Below is a small trained network, with its code and all its weights. Each question gives an input and a target symbol and asks what happens when units are switched off, that is, made to give their printed mean instead of their output.

import numpy as np


def w(rows, s, z=0):
    codes = np.array(rows[::2]) - 128.0
    scale = np.full(codes.shape[1], s)
    scale[-1] = z or s
    return codes * scale


def norm(h):
    return h / np.sqrt((h * h).mean(-1, keepdims=True) + 1e-5)


def f(y):
    return y / 2 * (1 + np.tanh(0.7978845608 * (y + 0.044715 * y**3)))


def softmax(a):
    e = np.exp(a - a.max(-1, keepdims=True))
    return e / e.sum(-1, keepdims=True)


def log_softmax(a):
    a = a - a.max(-1, keepdims=True)
    return a - np.log(np.exp(a).sum(-1, keepdims=True))


def net(x, mask):
    ids = ['βγζθλστψ'.index(c) for c in x.split()]
    T = len(ids)
    res = E[ids] + P[:T]
    u = 0
    for l in range(2):
        r = norm(res)
        for j in range(2):
            rows = slice(2 * j, 2 * j + 2)
            q, k, v = (r @ M[l][rows].T for M in (Q, K, V))
            z = softmax(np.where(np.tri(T) > 0, q @ k.T / 2**0.5, -1e9)) @ v
            o = O[l][rows]
            res = res + np.where(mask[u + j], z, o[:, -1]) @ o[:, :-1]
        u += 2
        y = f(norm(res) @ A[l][:, :-1].T + A[l][:, -1])
        res = res + np.where(mask[u : u + 4], y, B[l][:, -1]) @ B[l][:, :-1]
        u += 4
    return log_softmax(norm(res)[-1] @ U[:, :-1].T + U[:, -1])


Q, K, V, O, A, B = {}, {}, {}, {}, {}, {}
E = w([
[34,167,117,172,118,105,24,63],'β',
[95,113,208,140,45,79,199,44],'γ',
[94,109,163,191,132,115,237,249],'ζ',
[136,149,141,19,210,222,133,193],'θ',
[43,133,155,150,164,132,80,133],'λ',
[83,100,161,141,178,147,46,149],'σ',
[217,45,196,60,189,121,46,117],'τ',
[15,93,165,119,170,174,161,156],'ψ',
],0.014)
P = w([
[70,31,69,21,2,135,47,162],'0',
[120,13,132,153,198,200,172,84],'1',
[76,82,83,45,35,105,75,169],'2',
[65,121,86,128,205,144,180,57],'3',
[58,86,154,76,81,100,78,212],'4',
[96,129,114,147,197,143,163,59],'5',
[85,133,132,78,139,70,66,220],'6',
[119,134,137,145,227,135,153,110],'7',
[90,189,140,107,133,21,30,198],'8',
[135,161,148,150,212,136,146,96],'9',
[102,177,226,126,105,4,34,212],'10',
[150,172,181,177,195,172,151,99],'11',
[152,216,198,126,132,37,24,178],'12',
[137,176,158,173,211,142,153,97],'13',
],0.0095)
Q[0] = w([
[97,121,231,227,255,152,177,37],'L0H0',
[155,98,124,163,61,102,169,117],'L0H0',
[112,120,160,122,150,152,130,92],'L0H1',
[82,154,216,104,142,83,86,95],'L0H1',
],0.0099)
K[0] = w([
[168,188,186,131,107,129,165,139],'L0H0',
[126,9,102,152,109,108,131,100],'L0H0',
[127,113,187,122,132,109,196,132],'L0H1',
[148,190,185,171,113,60,135,114],'L0H1',
],0.014)
V[0] = w([
[114,184,160,40,191,202,71,147],'L0H0',
[193,169,2,123,181,163,153,193],'L0H0',
[168,119,202,128,126,217,87,174],'L0H1',
[91,96,168,138,77,55,141,16],'L0H1',
],0.0054)
O[0] = w([
[117,78,30,68,76,254,192,99,173],'L0H0',
[194,185,121,175,144,116,60,84,30],'L0H0',
[141,164,89,26,181,43,112,102,97],'L0H1',
[147,146,145,41,157,147,137,157,253],'L0H1',
],0.0096,0.006)
A[0] = w([
[107,149,186,103,139,59,254,94,194],'L0N0',
[156,33,159,84,35,114,159,138,215],'L0N1',
[154,50,124,116,218,131,181,121,139],'L0N2',
[100,119,133,12,37,104,72,221,254],'L0N3',
],0.0076,0.0019)
B[0] = w([
[181,153,147,123,154,144,33,149,184],'L0N0',
[93,133,53,105,92,159,188,159,181],'L0N1',
[64,234,116,176,165,95,89,82,170],'L0N2',
[144,58,127,104,2,105,90,183,254],'L0N3',
],0.013,0.0097)
Q[1] = w([
[191,172,67,180,129,154,191,115],'L1H0',
[74,150,142,255,128,125,93,210],'L1H0',
[155,150,159,112,80,68,152,61],'L1H1',
[113,79,95,40,107,121,52,158],'L1H1',
],0.0078)
K[1] = w([
[122,161,83,222,253,251,105,27],'L1H0',
[142,124,199,161,136,5,182,143],'L1H0',
[112,112,155,58,82,154,118,68],'L1H1',
[121,131,221,121,207,208,138,167],'L1H1',
],0.0066)
V[1] = w([
[126,188,144,101,182,168,97,162],'L1H0',
[140,93,131,165,141,189,98,14],'L1H0',
[126,170,144,100,223,254,56,92],'L1H1',
[156,178,183,141,158,192,87,145],'L1H1',
],0.0076)
O[1] = w([
[103,76,188,162,164,192,161,44,77],'L1H0',
[119,172,163,130,126,142,210,111,2],'L1H0',
[11,115,178,67,194,137,105,168,205],'L1H1',
[93,134,131,143,86,126,63,132,161],'L1H1',
],0.012,0.0072)
A[1] = w([
[57,149,141,90,196,120,148,173,98],'L1N0',
[111,140,116,137,200,133,59,65,238],'L1N1',
[107,140,123,183,189,92,115,118,250],'L1N2',
[131,134,182,121,59,2,113,110,105],'L1N3',
],0.0094,0.0021)
B[1] = w([
[145,187,116,147,37,102,148,129,254],'L1N0',
[181,105,191,151,163,165,170,159,255],'L1N1',
[223,66,135,132,57,68,128,70,195],'L1N2',
[37,254,217,145,209,227,183,127,199],'L1N3',
],0.0091,0.0052)
U = w([
[126,65,66,138,55,140,162,213,232],'β',
[38,198,233,89,162,132,29,226,97],'γ',
[224,75,216,181,189,94,117,136,252],'ζ',
[86,185,174,140,171,252,187,89,223],'θ',
[96,224,181,187,79,68,178,131,11],'λ',
[74,188,114,170,175,49,138,135,56],'σ',
[136,184,143,45,206,32,184,140,45],'τ',
[80,253,113,203,134,125,153,167,12],'ψ',
],0.0055,0.0022)

Each question gives the input, a string of symbols that net reads in full, and the target symbol t.
The units are the heads (2 rows each of Q, K, V and O) and the neurons (one row each of A and B). Each row of codes is followed by its name. A weight is (code - 128) times the scale printed after its matrix; where a second scale follows, it is the last column's (O, A, B and U).
mask holds one flag per unit, layer by layer, with each layer's heads first. A switched-off unit (its flag False) gives its mean, the last column of its rows in O or B, instead of its output. The means were averaged over made-up inputs and are rounded, as every weight is.
A unit's drop is (log p(t) with every unit on - log p(t) with that unit switched off) / (log p(t) with every unit on - log p(t) with every unit switched off).
The circuit of an input: a set's keep is (log p(t) with only the set's units on - log p(t) with every unit switched off) / (log p(t) with every unit on - log p(t) with every unit switched off). Starting from all 12 units, units are removed one at a time, each time the one whose removal leaves the highest keep (on an exact tie, the one counted first), for as long as the keep stays at least 0.8.
units of the circuit, in order: the units of the circuit, biggest drop first
most important unit: the unit with the biggest drop
k most important neurons: the k neurons with the biggest drops, biggest first
top k neurons in layer l: the k neurons of layer l with the biggest drops, biggest first
which heads matter: for each layer, one digit per head in row order, 1 if its drop is at least 0.15 and else 0, layers parted by /
drop when u is switched off: that unit's drop, to one decimal
input λ λ τ σ λ γ β τ θ σ β β, target θ: units of the circuit, in order : [L0H0 L0N3 L1H0]
input β τ β γ τ γ θ ζ σ ζ β γ, target γ: which heads matter : 10 / 00
input β ψ σ ψ, target ψ: most important unit : L1N0
input λ τ τ β, target β: units of the circuit, in order : [L0N0 L1H1]
input β β θ τ β β β τ, target θ: units of the circuit, in order : [L0H0 L0N3 L1H0]
input σ γ λ ψ θ σ, target θ: units of the circuit, in order : [L0H0 L0N3]
input λ τ β β β λ, target λ: top 3 neurons in layer 1 : [L1N0 L1N2 L1N1]
input γ σ ζ β, target ζ: which heads matter : 10 / 01
input λ σ σ λ β β τ ζ λ θ ψ λ σ τ, target θ: units of the circuit, in order : [L0H0 L1H0 L0N3]
input σ τ ζ ψ, target ζ: 3 most important neurons : [L0N3 L1N2 L1N1]
input λ σ λ τ, target τ: 3 most important neurons : [L0N0 L0N3 L0N2]
input ζ ζ ψ γ ζ ψ σ λ ζ β β β ψ τ, target ζ: 2 most important neurons : [L0N3 L0N2]
input ζ λ λ λ, target ζ: which heads matter : 00 / 01
input λ τ ψ τ, target τ: most important unit : L0H1
input β θ ζ τ, target ζ: 2 most important neurons : [L1N1 L1N2]
input σ ψ ψ β, target β: top 2 neurons in layer 1 : [L1N3 L1N1]
input λ ψ β β σ β ψ τ β λ ζ ψ, target ζ: 2 most important neurons : [L0N3 L1N2]
input σ ψ λ ψ, target ψ: 3 most important neurons : [L1N0 L0N3 L0N2]
input ζ β σ σ σ λ σ σ θ ζ, target ζ: 2 most important neurons : [L0N3 L1N2]
input θ γ ζ θ λ β β γ λ θ γ ψ τ ζ, target ζ: top 2 neurons in layer 0 : [L0N3 L0N0]
input τ θ γ γ θ β ψ ψ ψ λ, target θ: 2 most important neurons : [L0N3 L0N0]
input ψ σ ψ σ, target σ: top neuron in layer 1 : [L1N0]
input σ τ β β τ λ, target λ: top 2 neurons in layer 1 : [L1N0 L1N2]
input β σ θ σ σ λ λ σ ζ β λ λ, target ζ: drop when L0H0 is switched off : 0.0
input β θ ψ τ ζ ψ τ σ, target ζ: drop when L1N2 is switched off : 0.2
input σ ψ γ γ β ζ σ ψ τ σ τ β, target ζ: drop when L0H0 is switched off : 0.1
input λ θ β ψ σ σ ζ σ β γ, target γ: drop when L0N0 is switched off : 0.9
